Q:
[[-128.4  151.4   79.5  224.2  100.6  113.0  139.5]
 [ -47.4 -112.6  -86.5   -7.1 -132.4  -87.6  -90.0]]
A: 151.4

Q:
[[-0.319 -0.038 -0.458 -1.217]
 [ 0.345  0.239  0.932  1.703]]
A: 0.932

Q: [ 17.45  -7.92  -2.06 -10.94]
A: -2.06

Q: [  54.0  107.3  -86.9  -70.3  140.5   19.1 -142.9]
A: 107.3

Q:
[[ 0.09 -0.15  0.03  0.09  0.05  0.08 -0.18]
 [ 0.19  0.13  0.12  0.16  0.20  0.08  0.01]]
A: 0.19

Q: [ -79.11  173.56 -174.67   88.59 -147.48 -163.32 -106.56]
A: 88.59

Q:
[[-0.16 -0.06  0.03  0.03]
 [ 0.13  0.08  0.01 -0.03]
 [ 0.11  0.23  0.04 -0.01]]
A: 0.13

Q:
[[-190.592  -38.980   14.250 -196.894 -224.997 -119.444  -64.047]
 [  24.255 -142.759 -176.972  -69.944 -155.091   31.915  158.135]
 [  66.254  -10.628    3.951  -58.310   79.147 -154.502  -87.507]]
A: 79.147

Q:
[[ -0.235  -5.900   8.409  11.491]
 [ 12.281   9.740  11.742 -21.317]
 [  2.103   2.126   6.183   1.570]]
A: 11.742
---
[ 13.2 -11.5  -6.7  -8.5] out -6.7

[[  66.79   29.14 -101.66  -33.18]
 [   6.13  157.42   59.50  -24.41]
 [ -79.31 -144.08 -221.72 -136.46]] out -221.72

[[ -3.80  -6.20  -3.13  -3.06]
 [ -3.59 -17.52  22.61 -19.22]
 [ -7.78   1.11  -5.45  -5.11]] out -5.45

[  68.7  162.2 -152.6   35.3] out -152.6

[ 0.41  0.93 -1.55 -0.90] out -1.55

[-0.130 -1.019  0.917  0.373] out 0.917

[-13.8  17.5   9.0  -6.8] out 9.0

[-145.9   50.4  -40.1  102.4] out -40.1
---
[ 41 -38  28  15]	-38
[ 27  39 -12 -50 -39]	39
[-49 -41   7   3  13]	-41
[  1  18  26  -2 -44]	18
[ -1  -2 -45   6   4  -5]	-2
[ 51  45 -32  39]	45
---
[[ 12  26  -7  39 -30   5   7]
 [ 13  26  -6  38 -28   6   8]
 [ 13  20  -5  20 -25   4  10]] gives 12, 10

[[-24  33   6  28  -6 -14 -46]
 [ 20 -14 -20 -29  -4  11  29]] gives -24, 29

[ -4 -14  35  -2   7  18  43] gives -4, 43

[ 35 -45  14 -31 -33  -7  41] gives 35, 41

[[-15  -8   1  14   3  35]
 [-13 -15  16 -10 -19  38]
 [ -5   4  -2  11 -13  33]] gives -15, 33

[-27 -38  43  -9  26   7  22] gives -27, 22
---
[-19  43  39  32] Out: 43, -19

[[ 43  30  40   4  14 -36  42]
 [ 34 -20 -16  -5 -20   0  44]] Out: 44, -36

[-50  24  19 -33  38] Out: 38, -50

[[  8  30   3 -34 -12]
 [ 38  19 -14   8 -16]] Out: 38, -34

[-11 -38 -10 -40   1  -1   0] Out: 1, -40

[ -4   4  41 -16   7  31  -2] Out: 41, -16
---
[[-20 -20  -7  44]
 [  8 -38  20  48]
 [-30  40  27  11]] -> 40

[[-29  12  29  51  12]
 [-18  31  19  22  35]
 [  8  -6 -22 -14   5]] -> -22

[[ 41 -13 -46  -8  33   6 -23]
 [-21 -32  50 -21 -49 -31 -11]
 [-44  10  29 -41 -31  14  31]] -> -31

[[44  0 31 24]
 [51 -6 35 20]
 [36  9 27 28]] -> 9

[[  4   0   1   6  14 -51  27]
 [  1   0   1   3   2 -18   7]
 [  1   0   3   3   0 -14   7]] -> 0

[[ -2  -6 -48  13]
 [ 27 -25   5 -22]
 [  7 -19  -6  38]] -> -19

[[-17  -6   5 -17   9]
 [  5 -38   4  10   7]
 [  8  17  15   5  -9]] -> 15
---
Input:  51  -36  -15  -17  -31
Output: -17
Input: -43   21   -3  -45   28   46   28
Output: 21
Input: -16   40    5  -11    0
Output: 0
Input: -13   12  -27    7    9  -12   49
Output: 7
Input:  35    8  -41    1   -5
Output: 1
Input:  -2   41   48    7  -10  -51  -38
Output: -2
---
array([7980, 3986, 8644, 3023, 1710]) yields 7980, 1710

array([[4301, 7593, 7755, 7031],
       [2372, 7237, 6215, 6211]]) yields 4301, 6211

array([161,  93, 201,  27,  24,  97]) yields 161, 97

array([2219, 2602, 7814, 7354]) yields 2219, 7354

array([[8, 1, 4, 7, 5, 6, 5],
       [3, 5, 4, 4, 3, 2, 4],
       [7, 8, 3, 1, 7, 8, 2]]) yields 8, 2

array([958,  97, 774, 605, 384]) yields 958, 384
---
[ 24  -7  16  34  35 -52] value -7

[[-20  -9   6  14]
 [ -5  12  19 -25]
 [ 46  44  34  -6]] value -9

[[-15   5  29   5 -43]
 [-27   7  26   7  17]] value 5

[-42  19 -27   0] value 19

[-17 -43  16   2   7] value -43

[45 21 19 45 27 40  7] value 21
---
[ 20 -15   7 -11  49]: 49
[ -2 -33  21   3   2 -37]: -37
[  4  34  -9 -51 -10  -4]: -4
[-24  11 -13  13 -27  38   4]: 4
[-37   0  -9 -47  -7]: -7
[ -3  40  17 -16 -19   8]: 8
[ 12 -18  44  31]: 31
